Below are the code and all the weights of a small trained network. Each question names an input and a target symbol and asks about switching units off, where a switched-off unit gives its printed mean instead of its output.

import numpy as np


def w(rows, s, z=0):
    codes = np.array(rows[::2]) - 128.0
    scale = np.full(codes.shape[1], s)
    scale[-1] = z or s
    return codes * scale


def norm(h):
    return h / np.sqrt((h * h).mean(-1, keepdims=True) + 1e-5)


def f(y):
    return y / 2 * (1 + np.tanh(0.7978845608 * (y + 0.044715 * y**3)))


def softmax(a):
    e = np.exp(a - a.max(-1, keepdims=True))
    return e / e.sum(-1, keepdims=True)


def log_softmax(a):
    a = a - a.max(-1, keepdims=True)
    return a - np.log(np.exp(a).sum(-1, keepdims=True))


def net(x, mask):
    ids = ['βγδεζθλμπτφψω'.index(c) for c in x.split()]
    T = len(ids)
    res = E[ids] + P[:T]
    u = 0
    for l in range(2):
        r = norm(res)
        for j in range(3):
            rows = slice(2 * j, 2 * j + 2)
            q, k, v = (r @ M[l][rows].T for M in (Q, K, V))
            z = softmax(np.where(np.tri(T) > 0, q @ k.T / 2**0.5, -1e9)) @ v
            o = O[l][rows]
            res = res + np.where(mask[u + j], z, o[:, -1]) @ o[:, :-1]
        u += 3
        y = f(norm(res) @ A[l][:, :-1].T + A[l][:, -1])
        res = res + np.where(mask[u : u + 8], y, B[l][:, -1]) @ B[l][:, :-1]
        u += 8
    return log_softmax(norm(res)[-1] @ U[:, :-1].T + U[:, -1])


Q, K, V, O, A, B = {}, {}, {}, {}, {}, {}
E = w([
[145,72,132,138,140,72,85,109,102,68,130,46],'β',
[113,129,143,150,201,105,82,104,89,103,172,76],'γ',
[134,114,94,113,146,94,68,80,163,160,159,138],'δ',
[111,69,151,164,110,52,65,89,152,175,165,143],'ε',
[138,104,101,47,132,81,79,121,198,155,50,207],'ζ',
[43,145,159,97,148,80,2,138,118,83,107,117],'θ',
[126,156,51,89,139,98,107,194,138,155,73,146],'λ',
[23,100,104,122,112,175,106,94,51,152,136,133],'μ',
[217,158,87,231,85,122,209,79,154,137,201,146],'π',
[114,167,110,105,75,138,155,153,166,252,105,167],'τ',
[14,216,118,129,102,94,158,137,124,143,125,58],'φ',
[96,212,217,139,174,74,82,235,123,84,194,57],'ψ',
[174,115,196,117,106,176,107,186,75,109,167,145],'ω',
],0.018)
P = w([
[111,153,112,149,177,247,96,118,179,155,172,149],'0',
[144,121,103,147,37,126,102,25,115,104,226,164],'1',
[82,66,152,145,176,132,177,174,146,157,49,111],'2',
[127,145,91,75,74,91,102,153,68,166,147,121],'3',
[64,66,144,154,129,83,242,163,140,72,31,188],'4',
[111,144,85,41,128,96,101,143,48,151,168,144],'5',
],0.014)
Q[0] = w([
[161,202,86,53,113,163,2,116,81,174,254,117],'0.h0',
[154,152,122,81,112,65,151,81,108,55,189,223],'0.h0',
[76,59,187,146,178,107,146,167,139,158,59,133],'0.h1',
[179,121,151,77,132,208,102,150,115,192,158,95],'0.h1',
[121,67,91,90,61,124,103,105,109,144,166,171],'0.h2',
[68,115,136,156,143,64,179,127,126,116,101,177],'0.h2',
],0.0094)
K[0] = w([
[171,137,16,181,187,134,60,6,241,97,141,151],'0.h0',
[102,40,22,82,196,2,133,139,124,157,75,140],'0.h0',
[31,165,129,67,36,136,129,217,123,134,156,176],'0.h1',
[152,167,75,168,129,155,69,25,214,97,191,137],'0.h1',
[166,90,143,82,112,120,133,80,92,180,74,157],'0.h2',
[123,201,120,151,108,24,208,205,170,141,121,131],'0.h2',
],0.0071)
V[0] = w([
[199,120,245,156,143,91,74,253,137,53,171,170],'0.h0',
[85,234,67,194,183,23,133,90,201,86,102,83],'0.h0',
[131,174,33,119,141,83,179,107,171,166,94,68],'0.h1',
[59,131,120,231,100,129,126,132,130,169,194,57],'0.h1',
[166,119,118,161,123,149,191,149,65,182,151,199],'0.h2',
[76,76,181,73,81,210,80,54,241,139,83,123],'0.h2',
],0.0075)
O[0] = w([
[180,173,170,37,160,199,134,48,186,172,149,176,49],'0.h0',
[87,116,53,84,118,6,175,89,204,97,169,80,120],'0.h0',
[103,116,15,87,204,130,141,205,116,126,200,138,106],'0.h1',
[84,80,62,191,50,123,105,174,213,167,43,113,200],'0.h1',
[92,180,146,196,189,2,34,142,70,150,58,75,94],'0.h2',
[111,174,154,188,209,101,224,141,95,62,168,157,255],'0.h2',
],0.0083,0.005)
A[0] = w([
[138,191,80,110,14,134,30,111,67,125,181,91,252],'0.n0',
[146,163,97,116,70,117,99,145,138,181,192,1,164],'0.n1',
[140,137,104,81,191,107,100,135,48,144,153,134,174],'0.n2',
[124,174,139,38,155,151,172,88,199,112,140,157,90],'0.n3',
[140,115,113,104,155,84,155,162,198,110,16,213,84],'0.n4',
[122,183,183,170,139,107,149,157,100,81,217,86,127],'0.n5',
[103,53,83,116,157,127,182,129,142,74,37,68,33],'0.n6',
[114,247,128,208,31,139,154,30,44,72,177,168,103],'0.n7',
],0.0072,0.0032)
B[0] = w([
[106,111,87,101,44,2,62,42,92,112,104,77,253],'0.n0',
[88,111,161,70,98,65,123,133,71,210,187,152,205],'0.n1',
[159,72,157,138,91,108,79,188,105,108,113,140,190],'0.n2',
[106,40,162,176,131,94,187,131,62,132,172,122,170],'0.n3',
[137,154,153,177,115,155,89,99,146,122,164,43,194],'0.n4',
[142,216,130,97,169,93,114,80,165,161,56,69,178],'0.n5',
[107,139,111,184,183,148,77,152,167,155,175,147,166],'0.n6',
[147,114,99,116,71,83,59,125,197,132,102,45,213],'0.n7',
],0.0095,0.006)
Q[1] = w([
[192,142,174,82,74,113,85,148,59,83,153,205],'1.h0',
[127,78,152,106,150,122,201,144,201,114,155,160],'1.h0',
[66,87,164,162,143,107,157,179,156,117,2,150],'1.h1',
[196,170,72,88,133,139,101,78,96,108,142,108],'1.h1',
[89,152,207,155,141,59,104,176,102,138,161,38],'1.h2',
[175,152,88,127,69,108,133,120,125,43,160,165],'1.h2',
],0.0087)
K[1] = w([
[236,100,129,249,253,114,134,32,170,140,109,178],'1.h0',
[23,138,189,42,212,117,129,157,117,87,60,139],'1.h0',
[145,135,177,119,24,51,186,185,137,155,4,174],'1.h1',
[200,127,44,153,115,148,102,68,89,126,168,146],'1.h1',
[191,160,117,110,102,87,191,224,68,216,103,120],'1.h2',
[115,103,124,75,218,159,56,147,53,87,210,124],'1.h2',
],0.0073)
V[1] = w([
[205,113,173,136,130,84,100,205,174,178,176,135],'1.h0',
[31,214,182,35,123,150,131,187,192,97,101,127],'1.h0',
[160,70,139,196,173,136,126,100,153,85,41,153],'1.h1',
[95,254,163,133,121,131,200,171,168,187,107,109],'1.h1',
[193,150,121,142,82,173,210,107,147,124,136,106],'1.h2',
[170,159,64,149,121,136,138,150,105,236,213,48],'1.h2',
],0.0077)
O[1] = w([
[205,17,121,111,125,124,93,60,158,249,81,101,159],'1.h0',
[92,128,179,118,100,117,162,255,174,102,170,88,34],'1.h0',
[94,136,101,82,93,142,62,37,116,83,157,175,145],'1.h1',
[200,38,123,205,162,88,182,88,95,186,159,109,97],'1.h1',
[176,127,84,74,139,69,134,69,96,88,54,73,3],'1.h2',
[212,184,73,125,139,138,100,91,116,156,102,69,193],'1.h2',
],0.0098,0.0046)
A[1] = w([
[143,133,29,23,32,61,14,84,56,217,103,62,218],'1.n0',
[133,193,197,149,101,254,127,151,165,121,35,154,132],'1.n1',
[128,158,181,151,195,112,147,130,38,143,157,136,57],'1.n2',
[69,144,127,161,221,147,104,191,136,199,161,98,67],'1.n3',
[154,168,127,117,61,184,123,57,151,92,94,122,149],'1.n4',
[96,84,189,54,60,180,210,143,184,198,97,136,117],'1.n5',
[137,191,63,149,58,89,57,144,193,118,93,55,34],'1.n6',
[174,121,97,96,196,174,152,237,187,96,127,158,1],'1.n7',
],0.0098,0.0023)
B[1] = w([
[102,218,163,129,34,35,76,70,117,100,128,89,252],'1.n0',
[155,172,153,98,62,214,187,156,48,131,102,212,144],'1.n1',
[118,151,107,106,178,95,180,53,131,124,48,134,137],'1.n2',
[185,102,139,114,95,101,128,137,90,116,164,130,152],'1.n3',
[143,119,106,136,91,65,150,131,135,168,45,121,142],'1.n4',
[252,140,143,195,119,114,172,138,146,121,114,67,140],'1.n5',
[37,173,134,77,181,146,138,82,107,154,62,48,187],'1.n6',
[141,168,162,96,87,97,91,87,160,136,109,192,136],'1.n7',
],0.012,0.024)
U = w([
[83,146,243,176,123,149,195,119,162,63,179,115,1],'β',
[176,157,193,88,106,170,173,149,77,172,72,184,167],'γ',
[94,119,153,36,254,93,196,94,118,160,83,163,146],'δ',
[193,161,61,152,169,159,126,97,123,45,183,118,139],'ε',
[213,100,198,121,132,110,186,132,197,149,117,57,110],'ζ',
[119,100,118,56,144,213,145,100,78,150,176,77,146],'θ',
[57,122,77,100,152,103,203,246,167,142,52,111,160],'λ',
[170,110,150,85,28,67,86,144,98,109,222,182,127],'μ',
[178,89,40,65,105,153,167,111,140,47,63,127,135],'π',
[66,100,140,167,91,136,114,178,21,70,124,193,75],'τ',
[130,204,158,122,138,88,115,78,99,94,15,24,108],'φ',
[95,103,166,166,160,168,77,76,203,211,121,164,98],'ψ',
[195,107,131,228,204,48,122,155,26,135,50,115,12],'ω',
],0.0067,0.0038)

Each question gives the input, a string of symbols that net reads in full, and the target symbol t.
The units are the heads (2 rows each of Q, K, V and O) and the neurons (one row each of A and B). Each row of codes is followed by its name. A weight is (code - 128) times the scale printed after its matrix; where a second scale follows, it is the last column's (O, A, B and U).
mask holds one flag per unit, layer by layer, with each layer's heads first. A switched-off unit (its flag False) gives its mean, the last column of its rows in O or B, instead of its output. The means were averaged over made-up inputs and are rounded, as every weight is.
A unit's drop is (log p(t) with every unit on - log p(t) with that unit switched off) / (log p(t) with every unit on - log p(t) with every unit switched off).
The circuit of an input: a set's keep is (log p(t) with only the set's units on - log p(t) with every unit switched off) / (log p(t) with every unit on - log p(t) with every unit switched off). Starting from the 12 units with the biggest drops (on a tie, the unit counted first), units are removed one at a time, each time the one whose removal leaves the highest keep (on an exact tie, the one counted first), for as long as the keep stays at least 0.8.
circuit, biggest first: the units of the circuit, biggest drop first
unit that matters most: the unit with the biggest drop
k most important neurons: the k neurons with the biggest drops, biggest first
k most important neurons of layer l: the k neurons of layer l with the biggest drops, biggest first
which heads matter: for each layer, one digit per head in row order, 1 if its drop is at least 0.15 and else 0, layers parted by /
input θ π δ μ τ, target ω: most important neuron : 1.n0
input φ ω μ, target γ: which heads matter : 100 / 000
input γ ε ζ, target δ: circuit, biggest first : 0.h1; 1.n0; 0.h2
input ψ τ τ ω φ, target γ: circuit, biggest first : 0.h0; 1.n1
input ζ ε β ζ ζ, target δ: circuit, biggest first : 0.h1; 1.n0
input τ ζ δ ω ψ, target γ: circuit, biggest first : 0.h0; 1.n1
input β ζ φ γ τ, target λ: circuit, biggest first : 1.n0; 1.h0
input γ ψ τ ε γ, target ω: circuit, biggest first : 1.n0; 1.h1
input π δ θ ζ ε, target β: which heads matter : 100 / 100
input β ε γ, target ψ: 2 most important neurons of layer 0 : 0.n6; 0.n0
input θ ζ δ τ γ, target ω: which heads matter : 000 / 000
input μ ζ ζ ζ, target τ: 2 most important neurons : 0.n2; 1.n0
input ζ λ δ, target μ: 3 most important neurons of layer 1 : 1.n3; 1.n6; 1.n7
input ε μ ζ δ μ ζ, target μ: most important neuron of layer 1 : 1.n6
input ε ε μ, target τ: 2 most important neurons : 1.n6; 1.n0
input τ ψ β, target ζ: 2 most important neurons of layer 1 : 1.n5; 1.n0
input γ λ ζ ζ λ, target μ: 2 most important neurons of layer 0 : 0.n0; 0.n7
input ζ ζ λ, target μ: which heads matter : 010 / 000
input β τ δ, target ω: 2 most important neurons : 1.n0; 1.n3
input δ μ μ ψ τ, target ζ: unit that matters most : 0.h0
input φ λ β, target λ: 2 most important neurons : 1.n0; 0.n0
input ψ ζ ζ, target ζ: which heads matter : 000 / 000
input φ π ε, target λ: 2 most important neurons : 1.n0; 0.n0
input φ λ ζ, target λ: which heads matter : 100 / 000
input ζ π μ ω π, target γ: 2 most important neurons of layer 1 : 1.n1; 1.n0
input λ δ δ, target μ: 2 most important neurons of layer 1 : 1.n3; 1.n7
input ω ε ψ τ φ, target ζ: 2 most important neurons of layer 1 : 1.n5; 1.n0
input ζ ε δ ζ β, target δ: 2 most important neurons of layer 1 : 1.n0; 1.n2
input μ ζ ζ μ ψ, target ζ: unit that matters most : 0.h2
